Rows and roughly how far along a hidden order each lies, from 0 to 15
In the rows, 128 means zero.
[122 105 139 149 112 135 162 114 118 102 141 103 110 123 140 117 129]
2
[ 66 169 132 147 146 123 204  99 134  90 143 105 136 130  57 129 153]
14
[ 95  62 130 109 150 117 160 139 130 181 108 145 149 127 103 132 110]
10
[120  26 147 126 140 107  88 142 121 176 131 148 127 132 118 131  95]
4
[134 106 138 151 146 133  40 117 140 167 180 143 140 152 122 131 123]
4
[155  71 183 141 134  95  53 130 104 144 140 131 108 148 133 129  93]
0
[ 82 113 131 151 148 119 208 110 122 104 153 100 118 128  67 126 142]
11
[154 138 118 149 140 138 123 119 156 131 156 101 128 135  98 129 161]
8
[ 84  43 129 114 145 122 174 128 134 190 129 155 156 127  86 132 105]
9
[ 97 142 132 140 156 106 176 122 139 125 133 115 128 127  97 134 144]
10
[151  75 147 132 147 152   1 140 137 164 167 153 143 161 147 136  96]
2
[ 69 130 130 130 150 115 120 106 139 145 160 144 156 137  95 133 126]
10
[111  61 140 114 138 121 206 134 132 183  95 140 147 124 108 128 112]
8
[144  50 158 134 126  94 132 147 112 173 125 129 104 120 132 131 102]
4
[121  91 150 145 131 144   1 116 131 156 199 154 142 153 138 131 109]
3
[106  72 131 104 142  79 196 144 127 169  89 144 136 117 119 130 107]
9
[134  68 145 136 136 111 148 135 121 149 120 124 114 123 116 128 111]
6
[140  79 145 152 136 138  61 113 136 154 177 131 138 149 128 128 126]
4
[139  57 134 109 132 102  84 151 131 189 124 159 138 125 142 134  99]
5
[148 155 117 149 122 143  33 113 145 143 172 125 134 139 131 128 145]
7
[ 46  67 111  96 140 105 142 137 110 152 137 160 138 112 110 128  98]
11
[134  97 126 116 148  90 148 146 119 141 108 128 110 113 110 136 129]
8
[ 86  97 134 130 143 125 205 107 146 161 121 128 162 136  92 126 118]
9
[ 68 158  96 127 142 132 209 112 140 115 136 121 146 120  80 129 151]
15
[133  48 133 108 145 116  40 154 144 196 136 165 140 131 162 137  93]
4
[102  18 127 118 137  91 171 150 107 131 122 120  95 106 111 128 107]
7
[ 78  77 115 120 160  79 255 136 124 133  88 111 115  99  74 128 137]
12
[ 60 117 118 132 144  63 255 121 113 131 106 110 108  95  58 129 149]
14
[124 129 129 152 137 124  83 120 140 124 177 126 127 138 119 133 141]
8
[122  29 136 120 126 101  66 154 103 148 150 154 101 118 134 135  94]
5
[ 84  88 118 106 126 107 125 129 113 163 122 154 133 117 116 129 110]
8

Next part:
[122 138 125 146 146 150 100 127 128 134 134 128 136 125 131 128 108 129
 113 123 113 112 140 162 138 131 144 132 118  76 146 145 131 134 117 135
 126 129 128 163 132 123 125 140 127 141 129 130 133 115 127 130 129 129
 116 140 137 145]
11
[134 111 120 142 124  90 138 153 112 126 134 130 116 129 140 124 148 128
 133 125 136 134 113 117 123 131 104 131 131 166 120 175 130 128 125 130
 126 136 134  71 119 132 121 238 120 151 135 127 122 154 139 124 131 129
 124 132 111 114]
0
[152 108 122 176 125 106 135 161 123 128 135 126 107 131 129 118 145 124
 113 120 121 137 114 130 130 132 109 142 127 153 132 153 121 127 101 110
 124 125 141  65 133 128 122 173 122 146 132 127 113 127 140 126 137 127
 124 131 108 119]
1
[141 109 123 145 136 112 134 141 120 129 132 129 135 127 135 128 128 131
 119 130 126 135 121 124 128 131 121 133 128 152 127 156 128 130 126 156
 126 120 135 125 135 132 120 184 122 140 134 124 123 117 134 126 131 128
 124 138 113 132]
6
[138  89 122 208 185 141  73 121 122 143 139 102 143 117 189 124 116 139
 116 148  99 109 125 181 151 126 150 148 124 142 166 236 135 168  56 142
 118 135 146 132 138 131 120 231 126 149 133 124 126  81 129 119 144 124
  94 154  84 161]
6
[128 145 142 155 120 147 133 139 140 128 126 131 118 133  99 128 117 124
 109 122 126 122 131 156 128 131 122 131 116  92 145  75 135 123 131  98
 126 119 129 127 132 111 134  44 127 113 117 137 128 128 123 131 127 129
 124 129 152 125]
10
[142  68  91 120 201 108  79 108  95 140 154 100 163  96 254 127 136 141
 189 123 125 118 119 136 150 128 144 136 135 205 125 255 173 176  54 200
 119 162 142 132 117 152 100 255 121 190 159 119 125  81 150 113 135 135
 106 134  72 155]
2
[109 122 102 128 159 122 109 123 109 130 132 110 135 118 173 131 129 139
 184 125 126 120 123 130 134 131 157 131 128 135 119 191 127 147 126 174
 126 168 124 126 105 133 124 226 121 157 130 128 140 142 116 108 127 129
 121 168 100 138]
4
[153 113 128  23 119 132 142  62 132 124 129 129 147 130 118 135 134 141
 114 138 132 137 118  59 127 131 116 120 129 138  85 100 121 133 145 134
 137 124 139 189 136 143 127  53 122 125 132 110 124 103 128 131 130 127
 148 121 112 129]
15
[125 143 131 145 111 154 131 134 143 126 121 134 133 134  95 128 115 128
 115 127 134 132 132 120 122 130 124 131 121  99 131  62 126 126 164 122
 132 120 124 155 130 120 138   1 127 109 115 132 132 132 118 130 126 129
 137 129 143 123]
13
[158  89 123  43 120  99 147  83 124 121 132 123 142 130 139 132 136 138
 111 134 145 159 114  64 123 131 110 125 138 174  80 137 120 135 129 149
 131 128 142 142 135 156 124 144 123 146 135 110 119 115 137 128 132 129
 149  95  95 124]
10
[132 121 130 139 118 125 138 150 126 127 129 129 109 138  93 125 130 129
 115 126 129 134 122 123 123 132  99 133 129 140 129 133 118 121 129 114
 126 127 135  97 132 127 125 137 123 140 126 132 125 151 131 129 131 128
 129 135 120 117]
5
